Here is a tiny trained network, its code and every weight. The questions are about switching its units off for an input and a target symbol, where a switched-off unit gives its printed mean instead of its output.

import numpy as np


def w(rows, s, z=0):
    codes = np.array(rows[::2]) - 128.0
    scale = np.full(codes.shape[1], s)
    scale[-1] = z or s
    return codes * scale


def norm(h):
    return h / np.sqrt((h * h).mean(-1, keepdims=True) + 1e-5)


def f(y):
    return np.maximum(y, 0)


def softmax(a):
    e = np.exp(a - a.max(-1, keepdims=True))
    return e / e.sum(-1, keepdims=True)


def log_softmax(a):
    a = a - a.max(-1, keepdims=True)
    return a - np.log(np.exp(a).sum(-1, keepdims=True))


def net(x, mask):
    ids = ['ΓΘΞΠΣΩαβδελτφ'.index(c) for c in x.split()]
    T = len(ids)
    res = E[ids] + P[:T]
    u = 0
    for l in range(2):
        r = norm(res)
        for j in range(2):
            rows = slice(2 * j, 2 * j + 2)
            q, k, v = (r @ M[l][rows].T for M in (Q, K, V))
            z = softmax(np.where(np.tri(T) > 0, q @ k.T / 2**0.5, -1e9)) @ v
            o = O[l][rows]
            res = res + np.where(mask[u + j], z, o[:, -1]) @ o[:, :-1]
        u += 2
        y = f(norm(res) @ A[l][:, :-1].T + A[l][:, -1])
        res = res + np.where(mask[u : u + 4], y, B[l][:, -1]) @ B[l][:, :-1]
        u += 4
    return log_softmax(norm(res)[-1] @ U[:, :-1].T + U[:, -1])


Q, K, V, O, A, B = {}, {}, {}, {}, {}, {}
E = w([
[193,100,81,115,118,86,101],'Γ',
[106,99,116,142,106,145,167],'Θ',
[118,191,108,186,118,155,124],'Ξ',
[101,111,117,117,167,125,152],'Π',
[44,100,184,121,57,127,161],'Σ',
[83,146,133,121,148,111,96],'Ω',
[190,93,130,172,86,178,208],'α',
[90,171,103,175,98,188,138],'β',
[109,69,109,30,148,85,71],'δ',
[91,69,193,109,111,43,125],'ε',
[87,91,131,105,135,57,180],'λ',
[122,202,35,96,112,152,85],'τ',
[137,187,157,253,119,164,105],'φ',
],0.011)
P = w([
[144,178,140,173,159,163,110],'0',
[234,77,72,237,91,56,39],'1',
[123,175,238,60,174,169,178],'2',
[99,138,201,124,124,179,171],'3',
[63,67,15,184,78,102,69],'4',
[153,223,181,57,120,74,189],'5',
[110,134,151,99,155,199,169],'6',
[68,100,1,168,147,110,87],'7',
[169,217,168,43,114,77,168],'8',
[117,149,168,131,142,186,192],'9',
[43,112,35,160,119,83,129],'10',
],0.0074)
Q[0] = w([
[95,143,173,114,162,159,105],'L0H0',
[153,113,149,111,2,112,129],'L0H0',
[108,196,186,45,160,159,170],'L0H1',
[69,24,92,145,113,164,118],'L0H1',
],0.0076)
K[0] = w([
[84,125,125,143,91,145,169],'L0H0',
[155,141,111,99,211,193,1],'L0H0',
[28,222,148,182,184,81,173],'L0H1',
[182,62,144,64,17,78,177],'L0H1',
],0.0063)
V[0] = w([
[201,130,81,156,200,145,76],'L0H0',
[74,178,176,107,222,140,27],'L0H0',
[149,50,106,203,127,119,187],'L0H1',
[90,117,130,80,3,112,34],'L0H1',
],0.0054)
O[0] = w([
[177,161,62,139,92,44,107,95],'L0H0',
[149,79,109,125,139,148,79,182],'L0H0',
[151,98,39,171,141,116,159,142],'L0H1',
[2,118,120,178,124,178,67,3],'L0H1',
],0.0076,0.003)
A[0] = w([
[46,115,1,181,206,49,149,149],'L0N0',
[132,10,18,214,70,106,82,205],'L0N1',
[160,38,85,134,66,189,127,179],'L0N2',
[166,57,176,119,251,74,118,249],'L0N3',
],0.0055,0.0014)
B[0] = w([
[52,132,194,177,215,101,182,253],'L0N0',
[121,105,101,94,255,17,74,253],'L0N1',
[32,147,131,91,214,37,135,169],'L0N2',
[162,109,184,234,2,158,120,214],'L0N3',
],0.0082,0.0052)
Q[1] = w([
[31,87,89,230,153,184,129],'L1H0',
[114,147,3,176,100,148,102],'L1H0',
[112,112,129,155,82,179,108],'L1H1',
[107,119,108,96,215,167,136],'L1H1',
],0.0062)
K[1] = w([
[76,132,208,2,154,125,208],'L1H0',
[135,135,138,140,181,120,152],'L1H0',
[67,92,126,132,116,151,160],'L1H1',
[160,49,161,113,108,129,149],'L1H1',
],0.008)
V[1] = w([
[91,175,92,168,197,107,196],'L1H0',
[88,35,167,114,159,37,120],'L1H0',
[112,59,146,135,91,254,190],'L1H1',
[119,140,89,185,128,100,105],'L1H1',
],0.0081)
O[1] = w([
[79,49,56,162,112,136,210,182],'L1H0',
[151,2,147,134,163,70,104,195],'L1H0',
[103,147,160,129,37,93,153,3],'L1H1',
[106,170,38,205,85,146,82,136],'L1H1',
],0.0083,0.0028)
A[1] = w([
[173,79,44,183,79,90,170,7],'L1N0',
[154,206,153,122,104,190,138,49],'L1N1',
[153,120,101,66,108,147,25,83],'L1N2',
[131,99,91,253,189,125,86,107],'L1N3',
],0.0064,0.0017)
B[1] = w([
[86,152,138,2,179,32,232,172],'L1N0',
[113,90,72,185,154,233,178,201],'L1N1',
[83,138,172,11,151,178,100,148],'L1N2',
[140,31,17,147,94,135,82,254],'L1N3',
],0.0068,0.0039)
U = w([
[115,67,39,170,179,52,57,186],'Γ',
[62,77,112,150,201,81,160,198],'Θ',
[137,188,89,160,127,193,151,56],'Ξ',
[255,155,166,112,95,138,163,208],'Π',
[73,101,187,84,66,133,132,2],'Σ',
[142,205,234,107,177,195,57,86],'Ω',
[139,124,116,97,125,98,178,17],'α',
[82,196,95,173,53,179,157,96],'β',
[156,93,162,71,115,141,49,78],'δ',
[154,117,193,178,51,93,75,104],'ε',
[150,104,178,139,72,83,178,26],'λ',
[111,196,89,81,134,191,104,106],'τ',
[157,117,63,194,85,175,110,49],'φ',
],0.009,0.0043)

Each question gives the input, a string of symbols that net reads in full, and the target symbol t.
The units are the heads (2 rows each of Q, K, V and O) and the neurons (one row each of A and B). Each row of codes is followed by its name. A weight is (code - 128) times the scale printed after its matrix; where a second scale follows, it is the last column's (O, A, B and U).
mask holds one flag per unit, layer by layer, with each layer's heads first. A switched-off unit (its flag False) gives its mean, the last column of its rows in O or B, instead of its output. The means were averaged over made-up inputs and are rounded, as every weight is.
A unit's drop is (log p(t) with every unit on - log p(t) with that unit switched off) / (log p(t) with every unit on - log p(t) with every unit switched off).
The circuit of an input: a set's keep is (log p(t) with only the set's units on - log p(t) with every unit switched off) / (log p(t) with every unit on - log p(t) with every unit switched off). Starting from all 12 units, units are removed one at a time, each time the one whose removal leaves the highest keep (on an exact tie, the one counted first), for as long as the keep stays at least 0.8.
circuit, biggest first: the units of the circuit, biggest drop first
unit that matters most: the unit with the biggest drop
k most important neurons: the k neurons with the biggest drops, biggest first
top k neurons in layer l: the k neurons of layer l with the biggest drops, biggest first
drop of u: that unit's drop, to one decimal
input Π Θ λ Ω, target Ω: unit that matters most -> L0N1
input Π α Γ, target Π: 4 most important neurons -> [L0N1; L0N3; L0N0; L0N2]
input Π Π λ, target Π: 4 most important neurons -> [L0N1; L0N0; L0N3; L0N2]
input β φ Π Ω Θ δ Θ τ Ω, target β: top 3 neurons in layer 0 -> [L0N1; L0N0; L0N2]
input β Π Π Π α Σ, target β: circuit, biggest first -> [L0N0; L0N1; L1H0]
input τ Θ Ω Ξ Θ τ, target τ: circuit, biggest first -> [L0N1; L0H1]
input Π β α Π Σ Ω, target Π: circuit, biggest first -> [L0H1; L0N1]
input Π Θ β Ω Ω Σ Ξ Ξ Π, target Π: top 2 neurons in layer 0 -> [L0N0; L0N1]
input Γ Ω Γ Π Π Θ, target Γ: circuit, biggest first -> [L0H0; L1H1]
input Γ α τ β Π Ω Ω Ω Ξ, target Γ: 2 most important neurons -> [L0N3; L1N3]
input α Ω β ε, target ε: circuit, biggest first -> [L0N1; L0N0; L0N3]
input β Π Π Ξ Θ Π Θ Π φ, target β: circuit, biggest first -> [L0N1; L0N0; L1H0]
input Π Ω Π δ β Γ φ Ω ε, target Π: circuit, biggest first -> [L0N1; L0N0; L0H1; L0N2]
input α Ω τ Ω φ Ω λ β Π Σ, target Σ: circuit, biggest first -> [L0N1; L0N0; L0H1]
input Ω Σ β Π β λ, target Ω: top 3 neurons in layer 0 -> [L0N0; L0N1; L0N2]
input Π ε α δ α φ, target Π: unit that matters most -> L0H1
input Ω Π Ξ Ω Ω ε, target Ω: 2 most important neurons -> [L0N0; L0N1]
input Ω Ξ Ω Ξ Π β Π Π φ, target Ω: circuit, biggest first -> [L0H1; L0N1; L0N3]
input λ λ Π Π, target Π: 3 most important neurons -> [L0N1; L0N3; L0N0]
input Π δ Π Π Π τ, target Π: unit that matters most -> L0H1
input Γ Π δ δ, target δ: circuit, biggest first -> [L0N1; L0N0; L0N3; L1H0]
input β Π Π Γ Π Π β Ω Π, target β: top 2 neurons in layer 0 -> [L0N0; L0N1]
input β Θ α τ λ Θ Ω Π Ξ, target β: 2 most important neurons -> [L0N0; L0N1]
input β Θ Ξ β Π ε Ω Ξ Ω, target β: top 2 neurons in layer 0 -> [L0N0; L0N1]
input Ω Θ δ Θ Π φ, target Ω: drop of L0N0 -> 0.7
input Π Π Θ ε, target ε: drop of L0N1 -> 0.5
input Ω Π ε, target Ω: drop of L0H0 -> 0.3
